Below is a small trained network, with its code and all its weights. Each question gives an input and a class and asks what happens when units are switched off, that is, made to give their printed mean instead of their output.

import numpy as np


def w(rows, s, z=0):
    codes = np.array(rows[::2]) - 128.0
    scale = np.full(codes.shape[1], s)
    scale[-1] = z or s
    return codes * scale


def f(y):
    return y / 2 * (1 + np.tanh(0.7978845608 * (y + 0.044715 * y**3)))


def log_softmax(a):
    a = a - a.max(-1, keepdims=True)
    return a - np.log(np.exp(a).sum(-1, keepdims=True))


def net(x, mask):
    res = np.array(x, float).reshape(1, 4) / 4 @ E
    y = f(res @ A[0][:, :-1].T + A[0][:, -1])
    res = res + np.where(mask, y, B[0][:, -1]) @ B[0][:, :-1]
    return log_softmax(res[-1] @ U[:, :-1].T + U[:, -1])


A, B = {}, {}
E = w([
[217,133,9,124,217],'x0',
[195,203,173,170,149],'x1',
[57,211,130,52,191],'x2',
[108,148,115,132,107],'x3',
],0.014)
A[0] = w([
[152,220,129,19,146,182],'n0',
[113,207,141,74,206,8],'n1',
[112,68,74,106,114,69],'n2',
[152,103,189,137,151,114],'n3',
[78,131,156,45,145,130],'n4',
[171,125,10,76,173,122],'n5',
[63,119,152,75,145,150],'n6',
[58,85,79,53,143,107],'n7',
[135,45,115,181,65,54],'n8',
[114,128,121,131,135,134],'n9',
[115,164,130,107,164,163],'n10',
[164,61,124,169,49,200],'n11',
[150,171,207,131,163,36],'n12',
[84,41,58,111,124,77],'n13',
[194,141,80,220,137,117],'n14',
[185,138,34,142,140,67],'n15',
],0.012)
B[0] = w([
[140,58,177,116,88,242],'n0',
[199,228,169,194,91,188],'n1',
[199,167,150,159,68,155],'n2',
[144,170,123,174,137,148],'n3',
[123,67,116,153,207,200],'n4',
[141,189,254,148,19,244],'n5',
[102,110,75,102,165,201],'n6',
[104,65,95,120,187,190],'n7',
[99,75,183,37,60,193],'n8',
[120,104,130,147,134,132],'n9',
[133,65,144,113,82,184],'n10',
[145,138,182,203,116,247],'n11',
[121,61,156,92,95,156],'n12',
[234,190,192,141,52,178],'n13',
[50,152,30,160,240,208],'n14',
[32,96,90,78,183,201],'n15',
],0.0089,0.016)
U = w([
[130,120,157,97,84,249],'0',
[164,230,154,203,101,73],'1',
[107,115,25,105,246,73],'2',
],0.014,0.0021)

Each question gives the input, the list of numbers given to net, and the class t.
The units are the neurons (one row each of A and B). Each row of codes is followed by its name. A weight is (code - 128) times the scale printed after its matrix; where a second scale follows, it is the last column's (A, B and U).
mask holds one flag per neuron, in row order. A switched-off neuron (its flag False) gives its mean, the last column of its row in B, instead of its output. The means were averaged over made-up inputs and are rounded, as every weight is.
A unit's drop is (log p(t) with every unit on - log p(t) with that unit switched off) / (log p(t) with every unit on - log p(t) with every unit switched off).
The circuit of an input: a set's keep is (log p(t) with only the set's units on - log p(t) with every unit switched off) / (log p(t) with every unit on - log p(t) with every unit switched off). Starting from the 12 units with the biggest drops (on a tie, the unit counted first), units are removed one at a time, each time the one whose removal leaves the highest keep (on an exact tie, the one counted first), for as long as the keep stays at least 0.8.
units of the circuit, in order: the units of the circuit, biggest drop first
k most important neurons: the k neurons with the biggest drops, biggest first
drop of u: that unit's drop, to one decimal
input [1,-8,-1,3], class 1: units of the circuit, in order : (n13, n2)
input [-6,0,6,4], class 2: 3 most important neurons : (n5, n4, n6)
input [8,-3,2,2], class 0: 3 most important neurons : (n5, n15, n11)
input [8,2,4,-1], class 1: units of the circuit, in order : (n5)
input [8,-4,4,-1], class 0: units of the circuit, in order : (n5, n15)
input [1,-4,-2,1], class 1: units of the circuit, in order : (n0, n13)
input [-6,1,-5,-1], class 1: 4 most important neurons : (n11, n0, n15, n3)
input [8,6,-2,3], class 2: 2 most important neurons : (n14, n15)
input [5,1,-1,0], class 2: 3 most important neurons : (n14, n15, n1)
input [4,-6,7,-4], class 0: 2 most important neurons : (n5, n7)
input [5,-3,7,-2], class 0: 2 most important neurons : (n0, n5)
input [7,0,8,-1], class 0: 3 most important neurons : (n0, n10, n15)
input [6,-6,-1,-6], class 1: 2 most important neurons : (n5, n13)
input [1,-8,-7,-8], class 1: units of the circuit, in order : (n13)
input [7,1,4,-3], class 1: 2 most important neurons : (n5, n1)
input [3,7,-4,-2], class 2: drop of n14 : 0.3
input [-5,7,3,2], class 0: drop of n11 : 0.1
input [3,0,-3,-7], class 1: drop of n11 : 0.3
